[[150 143 114 140]
 [148 151 123 111]
 [138 135 107 113]
 [154 152 127 125]]
->
[150 151 107 125]

[[139 128 112]
 [120 128 106]
 [116 131 137]
 [122 131 118]
 [120 132 125]]
->
[139 128 137]

[[145 143 131]
 [145 150 121]
 [146 134 142]
 [146 130 147]]
->
[145 150 142]

[[152 134]
 [118 120]]
->
[152 120]

[[124 124 124 118 152]
 [129 129 130 128 133]
 [128 128 129 126 136]]
->
[124 129 129]

[[150  99 101 146]
 [150 110 109 154]
 [148 104 112 144]]
->
[150 110 112]

[[105 140 113 105 125]
 [106 139 114 108 126]]
->
[105 139]
---
[[150 112 113 114 105 117 114 147 117 114 121 146 112 130]
 [153 108 110 108 103 108 111 152 112 109 114 150 105 128]
 [136 118 119 120 119 120 119 139 125 123 127 139 114 128]
 [147 117 115 114 113 115 117 140 121 118 125 143 116 130]]
->
[[136 118 119 120 119 120 119 139 125 123 127 139 114 128]
 [147 117 115 114 113 115 117 140 121 118 125 143 116 130]
 [150 112 113 114 105 117 114 147 117 114 121 146 112 130]
 [153 108 110 108 103 108 111 152 112 109 114 150 105 128]]

[[136 144 120 106]
 [137 126 124 130]
 [140 128 122 127]
 [146 133 118 121]
 [147 131 118 123]
 [142 127 121 129]]
->
[[136 144 120 106]
 [137 126 124 130]
 [140 128 122 127]
 [142 127 121 129]
 [146 133 118 121]
 [147 131 118 123]]

[[146 124 124 140 114 114 152 152 134 143 130 111 137 146 117]
 [114 121 121 119 110 110 110 110 122 116 123 106 120 114 114]]
->
[[114 121 121 119 110 110 110 110 122 116 123 106 120 114 114]
 [146 124 124 140 114 114 152 152 134 143 130 111 137 146 117]]

[[132 124 130 130 137 124 131 105 148 141 132 122 130 140]
 [116 126 146 141 128 124 135 119 139 144 126 122 142 133]
 [136 121 118 125 136 127 129 112 137 136 134 110 114 143]]
->
[[116 126 146 141 128 124 135 119 139 144 126 122 142 133]
 [132 124 130 130 137 124 131 105 148 141 132 122 130 140]
 [136 121 118 125 136 127 129 112 137 136 134 110 114 143]]

[[124 132 135 116 113 104]
 [121 132 133 119 116 104]]
->
[[121 132 133 119 116 104]
 [124 132 135 116 113 104]]

[[134 150]
 [129 123]
 [135 123]]
->
[[129 123]
 [134 150]
 [135 123]]

[[143 137 147]
 [128 116 140]
 [115 106 142]
 [133 126 126]
 [138 142 114]
 [109 118 108]
 [111 105 113]
 [110 115 105]]
->
[[109 118 108]
 [110 115 105]
 [111 105 113]
 [115 106 142]
 [128 116 140]
 [133 126 126]
 [138 142 114]
 [143 137 147]]

[[114 116 155 116 115 118 150 108]
 [106 110 156 115 115 114 155 103]
 [108 112 155 112 117 113 153 111]
 [112 112 154 110 114 118 155 110]]
->
[[106 110 156 115 115 114 155 103]
 [108 112 155 112 117 113 153 111]
 [112 112 154 110 114 118 155 110]
 [114 116 155 116 115 118 150 108]]
---
[[131 132 135 156 125 142 130]
 [125 122 122  99 131 116 127]
 [125 118 126  99 129 119 130]
 [126 128 121 101 132 115 124]
 [126 114 139 123 120 143 139]]
->
[[142 130 131 132 135 156 125]
 [116 127 125 122 122  99 131]
 [119 130 125 118 126  99 129]
 [115 124 126 128 121 101 132]
 [143 139 126 114 139 123 120]]

[[119 145 108 116 129]
 [145 103 110 108 147]
 [118 107 109 143 112]
 [124 144 123 110 132]
 [117 118 107 119 134]
 [133 144 113 120 109]
 [140 136 125 138 143]
 [148 137 107 137 105]
 [150 108 134 116 123]
 [126 118 138 130 139]
 [135 119 128 148 113]]
->
[[116 129 119 145 108]
 [108 147 145 103 110]
 [143 112 118 107 109]
 [110 132 124 144 123]
 [119 134 117 118 107]
 [120 109 133 144 113]
 [138 143 140 136 125]
 [137 105 148 137 107]
 [116 123 150 108 134]
 [130 139 126 118 138]
 [148 113 135 119 128]]

[[147 118 111 131 114 112 112]
 [105 129 134 155 137 134 132]
 [134 112 111 132 110 114 115]
 [140 113 112 133 116 109 107]
 [145 124 127 112 124 124 122]
 [115 149 142 122 145 144 145]]
->
[[112 112 147 118 111 131 114]
 [134 132 105 129 134 155 137]
 [114 115 134 112 111 132 110]
 [109 107 140 113 112 133 116]
 [124 122 145 124 127 112 124]
 [144 145 115 149 142 122 145]]

[[135 119 130 140 122 145 126 134 140 143 121]
 [136 127 139 147 124 137 133 131 124 125 128]
 [108 139 145 127 139 125 151 127 114 115 139]
 [116 135 143 128 128 123 140 123 120 113 139]]
->
[[143 121 135 119 130 140 122 145 126 134 140]
 [125 128 136 127 139 147 124 137 133 131 124]
 [115 139 108 139 145 127 139 125 151 127 114]
 [113 139 116 135 143 128 128 123 140 123 120]]

[[135 136 129 141 139 119]
 [140 141 141 137 120 118]
 [141 142 140 126 109 126]
 [145 142 146 140 118 120]
 [116 115 115 122 139 140]
 [122 118 122 114 120 141]
 [130 133 128 141 147 116]
 [133 137 134 141 142 113]
 [144 141 143 137 120 118]
 [127 129 121 137 150 116]
 [143 142 144 139 117 120]]
->
[[139 119 135 136 129 141]
 [120 118 140 141 141 137]
 [109 126 141 142 140 126]
 [118 120 145 142 146 140]
 [139 140 116 115 115 122]
 [120 141 122 118 122 114]
 [147 116 130 133 128 141]
 [142 113 133 137 134 141]
 [120 118 144 141 143 137]
 [150 116 127 129 121 137]
 [117 120 143 142 144 139]]

[[144 129 127 147 104 108 129 101 130 109 127 127 103 100]
 [147 154 106 112 135 142 154 128 154 114 104 152 128 127]]
->
[[103 100 144 129 127 147 104 108 129 101 130 109 127 127]
 [128 127 147 154 106 112 135 142 154 128 154 114 104 152]]
---
[[142 121 154 148]
 [139 119 154 151]]
->
[[142 121]
 [139 119]]

[[134 140 136 133 121]
 [126 144 137 129 118]
 [117 128 126 122 127]
 [151 136 138 141 125]
 [137 137 135 134 123]]
->
[[134 140]
 [126 144]]

[[154 120 108]
 [157 124 104]
 [154 115 109]]
->
[[154 120]
 [157 124]]

[[127 102]
 [123 102]
 [143 118]
 [118 107]
 [144 108]]
->
[[127 102]
 [123 102]]

[[122 109 104]
 [121 104  99]]
->
[[122 109]
 [121 104]]

[[111 124 133 127 141]
 [126 128 130 130 139]
 [132 125 138 132 151]
 [123 127 115 125 147]
 [146 118 135 132 119]]
->
[[111 124]
 [126 128]]

[[114 131 146]
 [114 119 139]
 [140 140 121]
 [126 138 149]
 [123 141 146]]
->
[[114 131]
 [114 119]]

[[146 122]
 [105 119]
 [131 131]
 [127 114]
 [142 139]]
->
[[146 122]
 [105 119]]
---
[[133 131 130]
 [116 146 139]
 [102 158 148]]
->
[[133 131]
 [116 146]]

[[125 133 114 100 142]
 [145 144 140 115 116]]
->
[[125 133]
 [145 144]]

[[120 104 103 106]
 [138 117 112 120]]
->
[[120 104]
 [138 117]]

[[126 153 147]
 [152 110 114]
 [130 119 117]
 [131 100 110]
 [139 102 107]]
->
[[126 153]
 [152 110]]

[[126 130 152]
 [115 136 146]
 [130 145 124]
 [114 148 125]]
->
[[126 130]
 [115 136]]

[[151 123]
 [150 124]
 [149 122]
 [151 126]]
->
[[151 123]
 [150 124]]

[[126 108]
 [103 133]
 [101 145]
 [110 132]]
->
[[126 108]
 [103 133]]

[[138 118 106 112]
 [131 119 102 111]]
->
[[138 118]
 [131 119]]
---
[[135 143 115 107]
 [112 126 126 141]
 [122 136 120 139]
 [121 140 117 135]]
->
[[126 126]
 [136 120]]

[[116 109 153]
 [125 152 134]
 [156 103 113]
 [118 149 142]]
->
[[152 134]
 [103 113]]

[[136 132 122]
 [153 113 120]
 [122 115 135]
 [140 146 114]]
->
[[113 120]
 [115 135]]

[[131 119 122 143]
 [131 116 122 102]
 [131 116 122 102]]
->
[[116 122]
 [116 122]]

[[111 110 107]
 [116 117 127]
 [138 140 133]
 [154 153 143]
 [145 147 145]]
->
[[117 127]
 [140 133]]

[[116 117 113]
 [106 140 127]
 [137 133 143]
 [117 118 114]]
->
[[140 127]
 [133 143]]

[[133 134 135]
 [ 98 101 122]
 [117 122 140]
 [130 137 154]]
->
[[101 122]
 [122 140]]

[[141 106 141]
 [148 112 115]
 [124 106 142]]
->
[[112 115]
 [106 142]]

[[149 107 107]
 [107 149 149]
 [109 147 147]
 [106 150 149]]
->
[[149 149]
 [147 147]]
